Here is a tiny trained network, its code and every weight. The questions are about switching its units off for an input and a class, where a switched-off unit gives its printed mean instead of its output.

import numpy as np


def w(rows, s, z=0):
    codes = np.array(rows[::2]) - 128.0
    scale = np.full(codes.shape[1], s)
    scale[-1] = z or s
    return codes * scale


def f(y):
    return np.maximum(y, 0)


def log_softmax(a):
    a = a - a.max(-1, keepdims=True)
    return a - np.log(np.exp(a).sum(-1, keepdims=True))


def net(x, mask):
    res = np.array(x, float).reshape(1, 3) / 4 @ E
    y = f(res @ A[0][:, :-1].T + A[0][:, -1])
    res = res + np.where(mask, y, B[0][:, -1]) @ B[0][:, :-1]
    return log_softmax(res[-1] @ U[:, :-1].T + U[:, -1])


A, B = {}, {}
E = w([
[190,138,66,231,75,234,53,177,126,31,187],'x0',
[214,91,88,169,64,76,36,39,131,109,92],'x1',
[254,174,101,210,155,33,156,67,66,159,143],'x2',
],0.0099)
A[0] = w([
[115,33,116,90,105,237,91,121,204,111,130,212],'n1',
[150,189,99,165,178,122,197,220,116,139,186,253],'n2',
[83,150,198,81,112,161,121,176,124,146,171,110],'n3',
[144,151,76,96,113,37,139,31,45,191,76,219],'n4',
[121,77,82,168,45,150,63,159,163,94,93,165],'n5',
[148,192,130,142,109,176,150,170,125,196,202,138],'n6',
[133,127,171,152,44,113,170,159,129,138,104,107],'n7',
[51,79,229,1,137,82,166,116,194,173,72,171],'n8',
[120,124,164,135,129,176,134,117,112,86,117,164],'n9',
[28,105,201,62,176,213,147,188,199,78,167,84],'n10',
],0.0067,0.005)
B[0] = w([
[160,147,127,12,227,144,165,127,103,139,100,234],'n1',
[163,87,90,101,171,102,209,97,115,30,95,213],'n2',
[167,174,159,69,133,100,165,122,97,171,137,180],'n3',
[204,127,136,103,174,60,176,76,105,146,139,247],'n4',
[105,137,109,97,57,147,108,170,150,66,112,222],'n5',
[152,115,116,62,134,126,225,129,141,125,82,168],'n6',
[114,100,138,114,94,111,94,123,145,143,81,128],'n7',
[118,195,8,96,138,163,220,254,189,3,68,247],'n8',
[106,119,69,113,123,116,164,150,148,120,135,162],'n9',
[118,99,186,144,189,51,113,89,50,172,183,237],'n10',
],0.0081,0.012)
U = w([
[84,137,210,115,136,146,145,129,132,188,155,9],'0',
[99,117,161,147,114,159,117,97,157,196,157,9],'1',
[53,101,161,91,144,145,56,145,108,145,175,16],'2',
[198,109,155,98,190,47,153,14,87,173,145,251],'3',
[115,101,103,121,79,160,77,93,170,153,140,9],'4',
[160,131,95,255,46,111,63,105,141,87,177,186],'5',
[109,148,65,84,145,160,171,216,178,57,97,192],'6',
[62,132,152,134,94,134,116,118,163,234,164,19],'7',
],0.0086,0.0023)

Each question gives the input, the list of numbers given to net, and the class t.
The units are the neurons (one row each of A and B). Each row of codes is followed by its name. A weight is (code - 128) times the scale printed after its matrix; where a second scale follows, it is the last column's (A, B and U).
mask holds one flag per neuron, in row order. A switched-off neuron (its flag False) gives its mean, the last column of its row in B, instead of its output. The means were averaged over made-up inputs and are rounded, as every weight is.
A unit's drop is (log p(t) with every unit on - log p(t) with that unit switched off) / (log p(t) with every unit on - log p(t) with every unit switched off).
The circuit of an input: a set's keep is (log p(t) with only the set's units on - log p(t) with every unit switched off) / (log p(t) with every unit on - log p(t) with every unit switched off). Starting from all 10 units, units are removed one at a time, each time the one whose removal leaves the highest keep (on an exact tie, the one counted first), for as long as the keep stays at least 0.8.
units of the circuit, in order: the units of the circuit, biggest drop first
k most important neurons: the k neurons with the biggest drops, biggest first
drop of u: that unit's drop, to one decimal
input [6,-7,0], class 3: 2 most important neurons -> [n8, n10]
input [5,8,6], class 5: units of the circuit, in order -> [n1]
input [5,-6,0], class 3: 3 most important neurons -> [n8, n10, n5]
input [4,4,5], class 5: 2 most important neurons -> [n1, n10]
input [-7,8,-2], class 6: 2 most important neurons -> [n8, n10]
input [3,3,3], class 5: 3 most important neurons -> [n1, n8, n10]
input [1,-5,1], class 3: 2 most important neurons -> [n8, n5]
input [5,-8,0], class 3: units of the circuit, in order -> [n8, n10]
input [6,-8,-2], class 3: units of the circuit, in order -> [n10, n8]
input [2,-6,2], class 3: drop of n5 -> 0.3
input [1,3,1], class 5: drop of n9 -> 0.0
input [-3,-7,5], class 6: drop of n8 -> 0.6
input [2,3,0], class 5: drop of n2 -> 0.1
